Below are the code and all the weights of a small trained network. Each question names an input and a class and asks about switching units off, where a switched-off unit gives its printed mean instead of its output.

import numpy as np


def w(rows, s, z=0):
    codes = np.array(rows[::2]) - 128.0
    scale = np.full(codes.shape[1], s)
    scale[-1] = z or s
    return codes * scale


def f(y):
    return y / 2 * (1 + np.tanh(0.7978845608 * (y + 0.044715 * y**3)))


def log_softmax(a):
    a = a - a.max(-1, keepdims=True)
    return a - np.log(np.exp(a).sum(-1, keepdims=True))


def net(x, mask):
    res = np.array(x, float).reshape(1, 7) / 4 @ E
    y = f(res @ A[0][:, :-1].T + A[0][:, -1])
    res = res + np.where(mask, y, B[0][:, -1]) @ B[0][:, :-1]
    return log_softmax(res[-1] @ U[:, :-1].T + U[:, -1])


A, B = {}, {}
E = w([
[200,155,100,138,103,143,79,124,100,163,117,178],'x0',
[132,145,87,125,115,133,106,140,107,193,105,190],'x1',
[153,251,87,150,187,63,133,205,82,146,92,133],'x2',
[105,135,101,160,143,96,142,144,115,155,152,166],'x3',
[152,118,155,120,96,154,99,102,176,151,111,158],'x4',
[208,135,85,121,190,99,113,137,122,114,110,138],'x5',
[78,131,95,172,95,92,155,143,99,115,108,104],'x6',
],0.012)
A[0] = w([
[140,164,78,98,140,48,121,141,112,138,168,94,252],'neuron 1',
[91,156,80,178,133,58,188,190,72,105,122,90,198],'neuron 2',
[143,130,98,128,76,116,104,107,110,238,128,206,127],'neuron 3',
[192,175,84,116,255,114,89,172,127,119,98,81,173],'neuron 4',
[128,148,147,123,142,102,142,129,92,110,135,152,84],'neuron 5',
[186,131,85,101,89,142,47,140,125,242,132,248,229],'neuron 6',
],0.0071,0.0029)
B[0] = w([
[100,165,94,175,182,180,195,216,12,133,160,156,184],'neuron 1',
[86,76,2,167,121,72,156,127,139,111,145,113,205],'neuron 2',
[131,125,115,149,80,118,105,131,114,188,117,189,194],'neuron 3',
[219,171,155,41,186,114,165,182,62,63,131,164,230],'neuron 4',
[161,70,65,116,128,152,130,209,55,169,153,112,135],'neuron 5',
[111,140,195,150,192,192,55,133,149,226,92,198,247],'neuron 6',
],0.0094,0.013)
U = w([
[75,140,46,201,131,42,153,152,133,123,153,83,78],'0',
[150,159,144,165,144,181,53,139,159,255,75,252,127],'1',
[238,205,143,81,223,101,160,181,100,64,125,136,53],'2',
[77,69,253,78,58,188,127,54,241,45,125,31,254],'3',
],0.0076,0.0028)

Each question gives the input, the list of numbers given to net, and the class t.
The units are the neurons (one row each of A and B). Each row of codes is followed by its name. A weight is (code - 128) times the scale printed after its matrix; where a second scale follows, it is the last column's (A, B and U).
mask holds one flag per neuron, in row order. A switched-off neuron (its flag False) gives its mean, the last column of its row in B, instead of its output. The means were averaged over made-up inputs and are rounded, as every weight is.
A unit's drop is (log p(t) with every unit on - log p(t) with that unit switched off) / (log p(t) with every unit on - log p(t) with every unit switched off).
The circuit of an input: a set's keep is (log p(t) with only the set's units on - log p(t) with every unit switched off) / (log p(t) with every unit on - log p(t) with every unit switched off). Starting from all 6 units, units are removed one at a time, each time the one whose removal leaves the highest keep (on an exact tie, the one counted first), for as long as the keep stays at least 0.8.
circuit, biggest first: the units of the circuit, biggest drop first
k most important neurons: the k neurons with the biggest drops, biggest first
drop when u is switched off: that unit's drop, to one decimal
input [0,1,8,-1,5,0,-7], class 2: most important neuron => [neuron 4]
input [8,-3,-6,7,-7,-1,3], class 0: 2 most important neurons => [neuron 6; neuron 4]
input [-7,3,1,5,5,5,-3], class 2: circuit, biggest first => [neuron 6; neuron 3]
input [-2,1,6,4,-2,-7,-7], class 2: 3 most important neurons => [neuron 6; neuron 3; neuron 1]
input [-8,1,-5,0,-5,5,0], class 3: 2 most important neurons => [neuron 4; neuron 1]
input [6,8,6,8,-8,-4,8], class 0: 2 most important neurons => [neuron 2; neuron 1]
input [3,-6,-4,7,-5,1,-5], class 3: 2 most important neurons => [neuron 4; neuron 6]
input [4,-1,2,5,0,-4,5], class 0: 2 most important neurons => [neuron 2; neuron 6]
input [3,-5,0,2,2,-7,4], class 3: drop when neuron 1 is switched off => 0.2
input [6,-7,-6,6,8,-6,1], class 3: drop when neuron 6 is switched off => 0.2
input [3,-7,-4,8,3,-1,-7], class 3: drop when neuron 3 is switched off => 0.1
